Each row comes from the steps of one walk. Every step used is in the known rows, and no mark comes twice. Write the walk behind each row, first mark first.
Each row is shifted at random along 5 fixed directions that mean nothing.
Known rows:
zatuke, dusi, saduz, kito: [ -97 -247   59 -129 -181   56 -403  532 -261 -311   10 -259  316  229
 -244  -73 -144   30  -50  217   60 -270  -19 -303 -160 -133   71 -374
    8 -336 -292   29 -102 -225  504 -432 -135 -131 -370  147  -55]
pivato, tanitid, sepe, funori: [ -23   92  -34  -68  138   94 -174  325  -83 -179  134  -41   39   13
 -192   -3   -4   55   47  -33   37 -156   -6 -115  -79  -79  130 -188
   35 -269  -26    6 -333  -82  227  -84  -50  -63  -28   73   29]
dusi, saduz, dozik, libipa, kito, pivato, tanitid, sepe, funori: [-308   88 -117 -365    5  331 -334  322 -271   16   -9 -179  357  301
  -35  -93  132   91 -232  469  154 -303  156    6  243 -167  -84 -655
   28  -54 -372 -135 -237  -54  155 -484 -204 -174 -100   37 -186]
tanitid, funori, sepe, pivato, libipa, kito, dozik, saduz, zatuke: [ -71  -60   17   73  128 -113  -23   40  -12  -56  312 -152  -54 -163
 -294  -84   35   69  -39 -130 -104 -209  -89  -27 -112    8   76 -164
  -11  -53  -29   -5 -147 -133  105 -107   20  -97  154  -72  158]
libipa, tanitid, funori, sepe, pivato, dusi: [ -41  248   24   70  119   38 -175  384 -240 -110  127    4  108  186
 -264 -194  144  136   21   80    3 -119   66 -271   67 -130   38 -234
  -40 -127 -112 -293 -432 -345  -66 -119 -166   -4  -55  -35  277]
sepe, libipa, zatuke, saduz, kito, pivato, tanitid, funori: [ -23 -121 -156 -162  103 -225   27    7  138 -183  199  210   -5  -14
 -145  161   66   86   57 -393 -171 -397  -69 -300 -157  251  498 -322
  130 -173  163    3  -87  -22  106   97  -99  -68   10  121   73]
libipa, tanitid, sepe, funori: [-412  298 -184 -119  144  -77  -60  -33  -26    1 -253  -15 -158  139
  -50  -47    8  189 -406  318  -96   45   79  -93  181  114  132 -191
 -115   57   96 -262 -378   45  -22   50 -270  -21  218 -304  -70]
kito, pivato, libipa, zatuke, dusi: [   8 -325  -10 -210   -4 -198 -119  221  -15 -418  148 -103  108  104
 -161  236  -18   82  170 -303  -33 -490  -32 -310 -464   34  292 -304
  154 -346  -35  211   35  -83  468 -328    0  -42 -149  384  -61]
zatuke, dusi, saduz, dozik, kito: [  74 -249  164  352   17 -162 -165  441  -62 -281  351 -187 -168 -193
 -424 -116 -298   57   40 -104 -136  -74 -203 -103 -212  -29  172  -13
  -52 -201  -50   26  -27 -235  359  101  174  -81 -197   14  296]
zatuke, saduz, kito, dozik, libipa, tanitid: [ -93 -232 -102   14   95 -164  -96  213  -11 -140  199   35 -175  -90
 -248   88 -226   47  -34 -191 -142 -274 -114  -86 -243  279  279 -165
  -28 -139  105   -1 -137  -99  310   91  -91 -149 -118   50  108]
funori, sepe, pivato, dusi, kito: [-407 -120 -183 -383  -67 -133 -116 -156   54 -197 -332  -96   53  192
   10  235  -71  125 -299  267  -86  -61  155 -212  173   22   86 -259
   29  -25  -82 -115  -63  203  175 -178 -249 -168   47 -179 -253]
saduz, zatuke, dusi, kito, pivato, libipa: [  33 -126   62    3   23 -236  -58  215  122 -363   81 -120  -78 -235
 -254   70  -97  127  -82 -109  -71 -232 -126   -8 -202    5  265 -156
   85 -274   94  153   46   46  316   -6  134   33  -77  167   72]
pivato, tanitid, funori, sepe: [-346  -10 -214 -471   68   30  -77   -5   44  -76 -199  -57   44  149
   -2  188  -13   23 -182  173  -49 -208  123 -179   27  107   52 -328
   -5 -158   24 -129 -286  135  223 -183 -209 -151  153  -44 -156]
tanitid, funori, sepe, libipa, zatuke, saduz, kito, pivato, dusi: [-193  -53   13  268  148 -318  117  -26  191 -170  122 -127 -366 -393
 -388  -71 -119  218 -184 -110 -244   83 -179  -67  -50   55  194   28
  -63   37  192   50  -92   -4  121   62  245   32  188 -176  160]
pivato, tanitid, funori, sepe, libipa, dozik, kito, saduz: [-141  -53 -127  -47  186  -83   68  -48  159  -49  215  -35 -213 -192
 -157  136  -54   80   25 -244 -171  -89  -61  -21   -8  106  199 -180
   41   -4  102   24 -152  110  168  121  163 -132  191  -48   14]
pivato, dusi, kito, saduz, dozik: [ 113   65   55   52   65 -120 -296  212 -174 -142  144  119  -49  143
 -332 -159 -117  -16 -297   37 -135 -137    6  -49   59   84  183   12
  -90 -115   42 -398 -395 -236  -34  247 -282  -88  -64 -341  122]
kito, pivato, libipa, tanitid, sepe, funori: [-246  178 -168 -239  164   34 -121  106  -72  -51  -55  -32   25  165
  -83   22  109  134 -224  149    6 -229   99 -114    3   30   98 -347
    1  -80    7 -102 -335  -36   77 -213 -215  -39   81  -22 -130]
dozik, libipa, kito, pivato, tanitid, funori: [-308 -105  -30  -75   45  -11 -140  408  -88 -172   34 -255   40 -126
 -207   37 -152   60 -132  148   27 -323  -91  -98 -244  -22   33 -420
    7 -243 -116  111 -131 -129  418 -396  -70  -71 -177  208   48]
libipa, dozik, saduz, zatuke, dusi, kito: [ 416  422  334  493  110 -145 -153  480 -205 -145  352  146  -96  -14
 -493 -532  101  114  -16 -156 -149   -1 -156  126  142   -4  313   42
  -80 -153  145 -516 -417 -507 -266  604  -12  147   13 -242  732]
funori, sepe, pivato, dusi, saduz: [ 103   -2   20  -45   73  126 -210  399 -133 -202  212  -82  127  122
 -346 -155   27   71   60   10  -11  -65   16 -192  102 -139   54 -211
   38 -181 -106 -198 -258 -245   65  -92    6  -88  -44  -40  275]
funori, tanitid, sepe, pivato: [ 148  -22   14  346  208  -84  -32  482  -50 -235  399  -64 -187 -321
 -462 -164 -161   72  197 -275  -57  -42 -183 -217 -260  -16   63   78
  -22 -277  105   78 -255 -365  214   37   90  -47 -110   91  479]
libipa, zatuke, dusi, kito, saduz, dozik, sepe, funori, tanitid: [ 134  227   55   43   42   69 -198  324 -246 -175  277   41  185  188
 -179 -183  211  116  163  -26   86 -269    1  -98   95 -202   66 -359
  101 -113 -218  -29 -259 -191   81  -77   17   12 -137  160   65]
pivato, tanitid, funori, sepe, libipa, dozik: [  37   -6 -132 -164  213  -27 -102    8 -116  -81  225  156   86  281
  -65   91  143   -2  185 -321 -107 -353  124 -350 -201  122  224 -188
   26 -163   16 -226 -411 -207   56   12 -254 -160  110   71    6]
zatuke, dusi, saduz, kito, dozik: [ 112 -352  -23  -32  -50 -134 -178  306   35 -328  278  -59   92   -1
 -205  149 -124   61  105 -193  -72 -294  -71 -236 -132  -47  318 -256
  134 -246 -112  114   91    6  384   10  136 -132 -238  163   27]
dusi, kito, dozik, libipa: [  26    6  -77 -148  109  -19  -18  157  148 -183   57 -138   34 -129
  -42   89   68  126 -101  -18  -14 -239  -18  213  101  -65  336 -399
  157 -179    0  -87  -38  205  164  243  134    4   92   83   94]
pivato, dusi, kito, saduz, dozik, sepe, libipa: [ 209  107   -4 -130  133   69 -145   66   75 -168  260   59   48   56
 -132  -21  216  159   24 -173  -82  -72   49  179  265  -82  395 -216
  148 -100  -13 -281 -217   95 -102  347  104  -50  149 -138   45]
dozik, sepe, libipa, funori: [-104  232  -86 -336  113   52 -176  -36 -163  -75  -59   -6  259  513
   45  -62  369  109  -27    3  -30 -311  164 -144   -7   24  315 -402
   67 -175  -60 -401 -479 -183  -41  -52 -414  -17  225  -58  -98]
pivato, libipa, zatuke, saduz, dozik: [ 215 -135   83 -165   52  108 -209  488 -122 -211  294 -125  229   17
 -258  -91   99   26  190 -166   33 -395  -17   65 -174  -12  297 -429
   50 -373  -81 -110 -157 -169  309  -57  133  -59   -4  268  297]
dusi, saduz, kito, pivato, tanitid, funori, sepe: [-275 -121 -109  -59   57   -6  -35  301  139 -103   68 -207 -159 -380
 -329    2 -275   52 -223  226  -70   11 -117  -74   48    4 -102 -216
  -46 -124   40  144  -57   46  335 -198  190 -156  -25  -31  140]
funori, tanitid, sepe, pivato, dusi, kito, saduz: [ -82  -87 -166  -40   70 -165 -108   22   -8 -191  161  179 -140   69
 -272  114 -164   67  -70 -180 -153 -114  -12 -409  -36  119  104   -6
   17  -29   90  -28 -212 -106   66  -31 -225 -168 -124 -166  -58]
sepe, libipa, tanitid, funori: [-262 -161 -261 -400   43   79  -74  224   49 -203   -8 -224  294  121
  131  239  154  188  100   38   64 -399   91 -334 -155  -59  340 -725
  155 -245 -205   80   11  159  390 -334   25  -83  -14  401 -132]
funori, sepe, libipa, dozik, kito: [-144   19   15  -26   65  -42 -103  102  -84 -121  -25 -239   18  -14
 -124  -60   24  107  -54   43  -47  -57   22   92    6  -39  102 -200
   -3 -124  -80 -120 -227  -64  229  -17  -19  -85  128  -52   52]
funori, tanitid, sepe, libipa, dozik, kito, pivato, dusi, saduz: [ -66 -156  -36  177  114  -61  -84  279  -34 -175  356  -87 -154 -156
 -324   12 -180  146  105 -166  -97  -69  -80 -205  -98  -38   14 -124
   20  -20  -46  109  -40 -155  225 -143  169 -153 -145   79  117]
libipa, zatuke, saduz, kito, dozik, sepe, pivato, tanitid, funori: [ -85   -8   15  107   73 -119  -82  171  -51 -110  252   61  -98 -103
 -294  -46  -91   78   -2 -133  -86 -160  -96  -16   20   58  130 -111
    8  -61    1   66 -142 -111  159  -25    8 -100  -68  -57  132]
zatuke, dusi, saduz, dozik, sepe, tanitid: [ 192  147   -8  -42  117  115 -243  289 -177 -141  268  159   84  345
 -194 -160  125   69   96  -94  -52 -134   57 -115  179   10  228 -158
   46 -115  -72 -307 -357 -219  -55  200 -130  -79  -68  -71  142]
kito, pivato, dusi, saduz, dozik, libipa, funori, tanitid, sepe: [-121   16 -146  -80  222  -14    1  118   56   -5  305   31 -124   58
 -182  -10   77  150  -19  -32 -149 -203   35 -199   12   80  120 -290
  -28   28   56 -271 -190 -124  -87   26   -2 -103  141  -16  225]
libipa, kito, dozik, saduz, zatuke: [  55  192   81  -57    6  -69 -238  249 -213  -80   90   30  112  130
 -257 -250   75   29 -236   74  -43 -230  -28  126  117   98  200 -215
  -16 -160   -6 -365 -354 -238  -38  163 -290  -36   43 -237  255]
tanitid, funori, sepe, libipa, dozik, kito, pivato, dusi, saduz, zatuke: [ 176  132  260  566  161 -134 -215  333 -343 -140  519  -69  -94  -35
 -565 -457  -41   64    5 -148 -109 -112 -144 -217 -234 -126  -93  157
 -124  -73  -57 -140 -413 -641   -2 -119  -77  -11  -70 -138  299]
pivato, libipa, tanitid, funori, sepe: [-182 -110 -140 -158  161  -69   -4   91   56 -129  116  -83 -110  -49
 -154  167  -39   70   81 -147 -108 -224    3 -283 -321  119  127 -225
  -33 -192   95   12 -240  -47  285 -158  -23 -125  130  146   16]

Which walk is each row?
[ -79  209   19   96   79 -177 -184  -56 -223  -45  146  294  -70  381
 -230 -135   26   71 -171  -69 -169 -164   28 -217  158  121  115   14
  -43  124    5 -261 -351 -266 -199   78 -400  -86  -64 -322  -22]
libipa, zatuke, dusi, saduz, kito, dozik, sepe, pivato, tanitid, funori
[ -60  321  103  363  135  -80 -124  200 -181 -143  131  -85 -121  -74
 -224 -259   37  252 -137  119   -1  -25  -63   94   75 -169   42  -67
  -43   42  -80    1 -278 -102   56   -5   67   96  -36  -46  -28]
saduz, zatuke, dusi, kito, dozik, sepe, libipa, tanitid, funori
[  60  -72   45  -84   19 -110 -120   16  -92 -167  214   43   90  227
 -187  -17  120   86  129 -223 -126 -247   44 -193  -63   66  199 -184
   36  -90  -44 -166 -125 -192   40  -16 -128 -123   36    6  117]
funori, sepe, pivato, libipa, dozik, saduz, zatuke, dusi, kito
[ -60  202  145  410  106 -119 -220  269 -406 -138  186  -67 -103   72
 -355 -309  -89   96 -117  100   -3 -208  -68 -163 -250  -91 -199   65
 -161  -37  -96  -25 -465 -429  161 -252 -221   18 -166  -18  -24]
saduz, zatuke, dusi, kito, dozik, libipa, tanitid, funori, sepe
[-134 -202  -92  -71   64   22  -36  263   11 -243  194 -166  -34  -52
 -244   82  -87  174  191 -132  -29 -145  -56 -285 -154  -40   48 -302
   52  -82  -61  252   61  -17  346 -365  224 -103  -84  281   52]
funori, tanitid, sepe, pivato, libipa, zatuke, dusi, saduz
[  96  354    8  209  266   97  -45  369   12   40  229   52 -209 -170
 -390 -369   36  173 -196  147 -118  230  -20  188  513  -34   84  -56
 -108   75  115 -491 -331 -136 -357  465  149   -1  163 -359  622]
funori, tanitid, sepe, pivato, dusi, saduz, dozik
[-138  -52  -37  -92   43  -59 -209   -8 -219  -94   68 -121   36   98
 -214 -114  -33   31 -174   33  -48 -193    0  -17  -99  107   -2  -98
  -41  -60  -78  -80 -320 -162  196 -200 -276 -163   87 -164 -115]
funori, sepe, libipa, kito, dozik, saduz, zatuke
[  60  228   48  220  164   23 -155  284 -233  -32  276  -30  -82 -139
 -376 -340    6   92  -75  -52  -17  -68 -107  127   23   34   -7  -30
  -68  -55   21 -128 -426 -291    2   41  -93  -48   29 -146  235]
funori, tanitid, sepe, libipa, kito, dozik, saduz, zatuke
[  85 -159   20  444  307  -95  -48  306  -55  -91  678  -14 -340 -215
 -481 -147 -220   55  200 -347 -208  -86 -179 -292 -407  124  100   96
 -139  -74   89    1 -197 -439  131   37   86 -167  -13   27  411]
dusi, saduz, dozik, sepe, pivato, libipa, tanitid, funori
[-225 -236   41  317   93 -246  -56  185  -84 -250  252 -244 -259 -303
 -313   62 -332   97   79  -66  -33 -191 -167 -143 -442  -37 -164    1
  -68  -58  -87  480   50 -113  536 -416  143 -102 -221  283  -65]
saduz, zatuke, dusi, kito, dozik, sepe, pivato, libipa, funori, tanitid
[-215  354   80  -19   14   88 -114  458  -27  -68 -119 -182   -3 -162
 -281 -297  -22  171 -443  504   42  -29  -86  253  409 -123  -11 -411
  -34  -52  -33 -153 -169   28   28  -42  112  122  -47 -120  248]
dozik, saduz, zatuke, dusi, kito, pivato, tanitid, funori
[ 100  -27   22   99  190 -112   -8   96   47 -106  310   23 -165 -114
 -331 -122   40  131   18 -274 -183  -84  -54   49  -27  126  323  -37
  -47  -79  161 -186 -187 -140   -3  221   97  -54  226 -141  331]
tanitid, sepe, pivato, libipa, zatuke, saduz, dozik
[  29  319   16   64  101 -224  -69 -219 -179 -152  -20  188   71  434
  -93 -139  324  154  -61 -176 -155 -225   91 -358    3  -11  294 -102
   21   -4   44 -362 -495 -252 -214  136 -383   87  172 -185 -107]
tanitid, funori, sepe, libipa, zatuke, dusi, kito
[ -44 -148  -59  128  267  -25  -30  284  -17  -54  464 -154 -226 -252
 -373  -67 -153    6  126 -191  -92 -184 -135  -58 -314  106   -8 -113
  -79 -119   38   89 -188 -254  272 -127  121 -150   31  120  299]
kito, saduz, dozik, sepe, pivato, libipa, funori, tanitid
